M =
array([[-117.38,  -52.65,  -96.91, -120.06,  -20.25,  -13.00,  142.44,
        -196.38,  -53.27,   24.58,    6.38],
       [-173.15,  -72.16,  122.15,  -55.86,  -94.99, -107.51,  -51.65,
         -40.67,   21.80, -219.45, -146.86]])
Indices start at 1.
(1, 1)	-117.38
(2, 2)	-72.16
(1, 9)	-53.27
(1, 10)	24.58
(1, 3)	-96.91
(1, 2)	-52.65
(1, 4)	-120.06
(2, 11)	-146.86
(2, 6)	-107.51
(1, 11)	6.38
(2, 5)	-94.99
(2, 9)	21.80
(2, 7)	-51.65
(2, 1)	-173.15
(2, 3)	122.15
(1, 6)	-13.00

grid =
1.1	-35.7	9.5	-1.2	-36.0	-3.5	34.0	-72.8	42.8	-29.6	12.1
48.1	7.2	43.4	35.9	75.8	37.2	4.8	-48.8	-46.6	-39.5	-29.8
45.5	-44.3	17.6	26.9	-11.1	32.2	-3.4	44.0	-37.3	-43.7	45.2
16.1	38.5	29.0	30.5	-3.5	28.6	-38.7	38.4	-32.5	-17.3	20.7
29.8	-64.0	0.7	3.6	-3.8	5.3	27.3	-51.3	-46.3	-69.1	35.1
Indices start at 1.
row 1 col 1 -> 1.1
row 4 col 4 -> 30.5
row 5 col 5 -> -3.8
row 5 col 11 -> 35.1
row 3 col 7 -> -3.4
row 2 col 11 -> -29.8
row 3 col 5 -> -11.1
row 2 col 2 -> 7.2
row 1 col 8 -> -72.8
row 4 col 5 -> -3.5
row 4 col 8 -> 38.4
row 3 col 3 -> 17.6
row 5 col 1 -> 29.8
row 4 col 2 -> 38.5
row 3 col 4 -> 26.9
row 1 col 6 -> -3.5
row 3 col 11 -> 45.2
row 3 col 9 -> -37.3
row 4 col 1 -> 16.1
row 1 col 3 -> 9.5
row 5 col 2 -> -64.0
row 2 col 5 -> 75.8
row 1 col 5 -> -36.0
row 5 col 7 -> 27.3
row 2 col 3 -> 43.4
row 4 col 9 -> -32.5

B =
[[ 15.35  16.80   3.57  14.79]
 [  9.67  15.17  -8.20   0.49]
 [ 21.12  11.65   6.62   9.26]
 [-15.21  -7.33   4.80   0.54]
 [ 10.56   9.79  -3.41  -0.81]
 [ -7.99  -2.66  11.63  11.91]
 [ -4.56  -7.63  18.77  11.69]
 [ -5.72   1.52  -4.81  -4.64]
 [ 18.54   8.96  10.55  11.42]
 [  6.22  12.00 -12.90  -8.24]
 [ 12.38   7.17   9.47  10.79]
 [ -0.72   3.92  -5.13  -4.74]]
Rows and columns are counted from 1.
(1, 1) = 15.35
(2, 4) = 0.49
(3, 3) = 6.62
(3, 1) = 21.12
(9, 3) = 10.55
(2, 3) = -8.20
(7, 3) = 18.77
(10, 1) = 6.22
(2, 2) = 15.17
(6, 1) = -7.99
(8, 3) = -4.81
(10, 4) = -8.24
(4, 3) = 4.80
(3, 4) = 9.26
(8, 2) = 1.52
(7, 2) = -7.63
(5, 1) = 10.56
(7, 1) = -4.56
(5, 4) = -0.81
(8, 4) = -4.64
(9, 1) = 18.54
(11, 3) = 9.47
(9, 4) = 11.42
(6, 2) = -2.66
(1, 4) = 14.79
(4, 1) = -15.21
(5, 3) = -3.41
(1, 3) = 3.57

W =
[[8.4, 15.9, -21.8, 19.0, -18.5, -18.6, -62.4, 27.1, 26.4, -11.0, -3.5, -49.5, 10.9, 8.9, 31.5, 18.0],
 [-6.2, -36.9, 21.4, -32.8, 42.0, 15.5, -35.1, -28.7, -32.4, 19.7, 42.7, 46.7, -28.8, -24.7, 29.5, -15.4],
 [-29.4, 15.5, 17.7, 24.3, 36.7, -23.1, -76.8, -33.1, 37.9, 29.7, 38.8, -30.7, -32.7, -27.8, 43.2, 23.8],
 [27.6, 48.3, -42.5, 54.7, 2.0, -34.9, 23.9, 38.1, 19.1, -43.3, -40.4, -48.8, 40.7, 34.2, -36.5, 27.3],
 [18.6, -28.8, -40.9, -38.6, 20.2, 35.5, -62.5, 31.1, -57.1, -32.8, -29.8, 45.1, 16.3, 18.8, -24.2, -51.3],
 [5.2, 23.9, -31.2, 18.5, -62.8, -18.6, 56.0, 38.1, -14.1, -21.4, -20.0, -19.8, 39.8, 24.2, -29.4, 38.6],
 [28.5, -9.9, -40.8, -20.8, 25.6, 7.4, -35.1, 44.9, -50.4, -36.5, -44.0, 3.4, 37.2, 26.3, -35.1, -41.0],
 [26.0, 4.9, -46.3, -2.8, 2.2, 5.0, -34.3, 48.9, -36.6, -42.3, -38.4, -15.5, 40.4, 28.2, -31.0, -28.8],
 [15.7, 47.2, -32.6, 46.6, 14.8, -42.1, -8.5, 27.1, 12.7, -25.1, -25.8, -41.9, 31.3, 25.2, -21.2, 39.1],
 [21.0, -11.7, -19.6, -31.1, 78.7, 17.3, -24.4, 16.2, -40.3, -13.6, -23.3, 49.2, 13.0, 25.4, -37.0, -24.3],
 [27.1, 50.0, -39.0, 51.0, 58.9, -27.2, -45.7, 30.8, 28.3, -31.8, -26.1, -43.5, 27.9, 28.5, -13.1, 24.1],
 [-20.0, 22.9, 30.6, 32.1, 18.5, -29.8, -39.5, -37.8, 53.7, 22.3, 32.9, -44.9, -29.9, -26.9, 42.8, 43.1]]
Indices start at 1.
row 1 col 1: 8.4
row 4 col 15: -36.5
row 5 col 10: -32.8
row 12 col 13: -29.9
row 11 col 12: -43.5
row 9 col 1: 15.7
row 1 col 5: -18.5
row 12 col 6: -29.8
row 6 col 1: 5.2
row 3 col 6: -23.1
row 8 col 2: 4.9
row 11 col 4: 51.0
row 4 col 5: 2.0
row 9 col 11: -25.8
row 6 col 12: -19.8
row 12 col 1: -20.0
row 5 col 11: -29.8
row 4 col 11: -40.4
row 5 col 5: 20.2
row 10 col 14: 25.4
row 3 col 7: -76.8
row 10 col 1: 21.0
row 9 col 3: -32.6
row 5 col 6: 35.5
row 3 col 14: -27.8
row 9 col 9: 12.7
row 5 col 14: 18.8
row 11 col 14: 28.5
row 1 col 8: 27.1
row 7 col 14: 26.3
row 10 col 6: 17.3
row 9 col 12: -41.9
row 3 col 2: 15.5
row 8 col 7: -34.3
row 11 col 6: -27.2

arr = [[5, 5, 2, 3, 3, 2, 5, 3, 7, 3, 7, 6, 1], [5, 6, 5, 5, 4, 4, 3, 4, 4, 5, 4, 4, 2], [5, 6, 6, 4, 5, 4, 3, 3, 6, 6, 5, 6, 2], [4, 3, 3, 5, 3, 4, 6, 4, 3, 3, 4, 3, 5], [6, 7, 3, 6, 3, 7, 2, 6, 5, 4, 4, 3, 5], [5, 6, 3, 3, 4, 2, 6, 3, 6, 4, 5, 4, 1], [5, 5, 2, 7, 2, 6, 4, 6, 5, 2, 5, 3, 6], [6, 5, 2, 6, 3, 6, 3, 6, 6, 3, 6, 5, 7]]
Indices start at 1.
(1, 1) -> 5
(2, 7) -> 3
(1, 7) -> 5
(6, 8) -> 3
(4, 7) -> 6
(5, 5) -> 3
(3, 7) -> 3
(5, 10) -> 4
(3, 11) -> 5
(1, 3) -> 2
(5, 2) -> 7
(7, 2) -> 5
(3, 13) -> 2
(5, 11) -> 4
(7, 7) -> 4
(5, 9) -> 5
(4, 4) -> 5
(1, 10) -> 3
(1, 9) -> 7
(7, 6) -> 6
(6, 9) -> 6
(6, 1) -> 5
(1, 2) -> 5
(4, 13) -> 5
(3, 8) -> 3
(3, 2) -> 6
(2, 1) -> 5
(7, 5) -> 2
(7, 10) -> 2
(7, 13) -> 6
(1, 8) -> 3
(8, 9) -> 6
(4, 1) -> 4
(8, 2) -> 5
(3, 4) -> 4
